Here is a tiny trained network, its code and every weight. The questions are about switching its units off for an input and a class, where a switched-off unit gives its printed mean instead of its output.

import numpy as np


def w(rows, s, z=0):
    codes = np.array(rows[::2]) - 128.0
    scale = np.full(codes.shape[1], s)
    scale[-1] = z or s
    return codes * scale


def norm(h):
    return h / np.sqrt((h * h).mean(-1, keepdims=True) + 1e-5)


def f(y):
    return np.maximum(y, 0)


def log_softmax(a):
    a = a - a.max(-1, keepdims=True)
    return a - np.log(np.exp(a).sum(-1, keepdims=True))


def net(x, mask):
    res = np.array(x, float).reshape(1, 5) / 4 @ E
    u = 0
    for l in range(3):
        y = f(norm(res) @ A[l][:, :-1].T + A[l][:, -1])
        res = res + np.where(mask[u : u + 5], y, B[l][:, -1]) @ B[l][:, :-1]
        u += 5
    return log_softmax(norm(res)[-1] @ U[:, :-1].T + U[:, -1])


A, B = {}, {}
E = w([
[96,146,129,98,66,64,84,169,106],'x0',
[114,2,120,134,117,104,209,166,78],'x1',
[136,98,123,213,180,129,84,167,60],'x2',
[127,129,122,129,126,127,128,132,132],'x3',
[126,128,131,127,127,128,125,125,127],'x4',
],0.00082)
A[0] = w([
[71,75,116,91,82,125,249,118,136,43],'L0N1',
[145,11,130,174,168,71,143,168,60,3],'L0N2',
[158,126,129,197,143,174,99,125,89,127],'L0N3',
[163,183,103,41,148,143,143,65,218,191],'L0N4',
[86,209,88,102,106,82,39,176,116,24],'L0N5',
],0.0015,0.00064)
B[0] = w([
[238,104,113,95,186,97,16,71,146,223],'L0N1',
[60,245,77,135,37,174,161,125,79,242],'L0N2',
[50,141,157,129,142,28,78,115,147,192],'L0N3',
[64,204,124,219,77,173,181,148,59,253],'L0N4',
[219,73,247,229,79,168,86,80,102,209],'L0N5',
],0.0013,0.0015)
A[1] = w([
[111,23,82,131,185,158,237,114,89,162],'L1N1',
[126,63,146,31,96,9,111,179,109,82],'L1N2',
[202,52,104,68,198,158,194,86,198,2],'L1N3',
[127,219,144,162,189,175,83,113,191,110],'L1N4',
[232,140,156,109,83,203,145,32,144,207],'L1N5',
],0.0016,0.00067)
B[1] = w([
[147,238,190,168,85,133,43,100,180,249],'L1N1',
[115,125,38,67,207,135,178,69,185,180],'L1N2',
[12,254,145,104,58,53,38,249,41,184],'L1N3',
[143,20,102,69,155,97,171,136,128,220],'L1N4',
[65,91,77,102,101,92,178,205,92,234],'L1N5',
],0.0019,0.0018)
A[2] = w([
[110,149,119,63,150,151,202,137,178,130],'L2N1',
[109,155,120,180,135,231,212,98,134,201],'L2N2',
[121,193,191,100,66,139,127,124,188,115],'L2N3',
[135,134,115,143,254,175,121,131,132,12],'L2N4',
[120,160,154,195,168,109,67,128,113,253],'L2N5',
],0.0023,0.00046)
B[2] = w([
[197,110,187,201,198,176,78,95,149,191],'L2N1',
[195,120,201,121,149,130,5,139,140,201],'L2N2',
[88,80,85,181,149,106,158,182,51,224],'L2N3',
[67,96,54,41,2,48,209,105,117,171],'L2N4',
[173,120,143,77,175,181,173,95,208,250],'L2N5',
],0.0022,0.0021)
U = w([
[238,138,239,188,179,205,37,108,160,154],'0',
[3,176,87,151,40,82,163,220,28,206],'1',
[134,61,48,9,164,101,231,28,209,2],'2',
],0.0061,0.00054)

Each question gives the input, the list of numbers given to net, and the class t.
The units are the neurons (one row each of A and B). Each row of codes is followed by its name. A weight is (code - 128) times the scale printed after its matrix; where a second scale follows, it is the last column's (A, B and U).
mask holds one flag per neuron, layer by layer. A switched-off neuron (its flag False) gives its mean, the last column of its row in B, instead of its output. The means were averaged over made-up inputs and are rounded, as every weight is.
A unit's drop is (log p(t) with every unit on - log p(t) with that unit switched off) / (log p(t) with every unit on - log p(t) with every unit switched off).
The circuit of an input: a set's keep is (log p(t) with only the set's units on - log p(t) with every unit switched off) / (log p(t) with every unit on - log p(t) with every unit switched off). Starting from the 12 units with the biggest drops (on a tie, the unit counted first), units are removed one at a time, each time the one whose removal leaves the highest keep (on an exact tie, the one counted first), for as long as the keep stays at least 0.8.
units of the circuit, in order: the units of the circuit, biggest drop first
unit that matters most: the unit with the biggest drop
k most important neurons: the k neurons with the biggest drops, biggest first
k most important neurons of layer l: the k neurons of layer l with the biggest drops, biggest first
drop of u: that unit's drop, to one decimal
input [-2,7,3,-6,-5], class 0: unit that matters most : L1N1
input [0,-1,8,2,-2], class 2: 4 most important neurons of layer 2 : (L2N5; L2N4; L2N2; L2N1)
input [-2,7,7,2,1], class 0: 2 most important neurons : (L1N1; L1N5)
input [0,7,-6,6,4], class 1: 2 most important neurons : (L1N3; L2N5)
input [8,0,1,-1,-1], class 0: 4 most important neurons : (L0N5; L0N2; L1N5; L2N4)
input [4,-7,0,0,2], class 1: 4 most important neurons : (L2N3; L2N1; L2N2; L0N1)
input [0,6,-7,-4,3], class 1: 4 most important neurons : (L1N3; L2N5; L1N4; L1N1)
input [3,0,3,-8,4], class 0: 2 most important neurons : (L1N5; L2N5)
input [-1,5,-7,8,-2], class 1: units of the circuit, in order : (L1N3; L2N5)
input [-5,6,0,-4,8], class 1: 3 most important neurons : (L1N3; L0N4; L0N1)
input [8,-5,2,-1,7], class 0: units of the circuit, in order : (L0N5; L2N5)
input [-7,1,0,-3,2], class 1: 2 most important neurons of layer 0 : (L0N5; L0N2)
input [0,1,-3,-1,0], class 1: 2 most important neurons : (L0N1; L2N5)
input [-8,8,2,-5,2], class 0: units of the circuit, in order : (L1N1)
input [2,7,-3,8,2], class 2: 3 most important neurons : (L1N2; L2N2; L0N1)
input [-3,0,-8,8,-4], class 0: 2 most important neurons : (L0N4; L2N1)
input [-2,0,5,-7,-7], class 2: 3 most important neurons of layer 0 : (L0N4; L0N3; L0N5)
input [0,-3,7,-2,-6], class 2: 2 most important neurons of layer 1 : (L1N1; L1N3)
input [-3,4,1,5,-5], class 0: drop of L0N2 : 0.1
input [6,3,-6,-3,3], class 2: unit that matters most : L1N2
input [-1,-2,6,-4,-5], class 2: drop of L2N4 : 0.1
input [-5,-5,8,-8,0], class 2: drop of L2N4 : 0.3
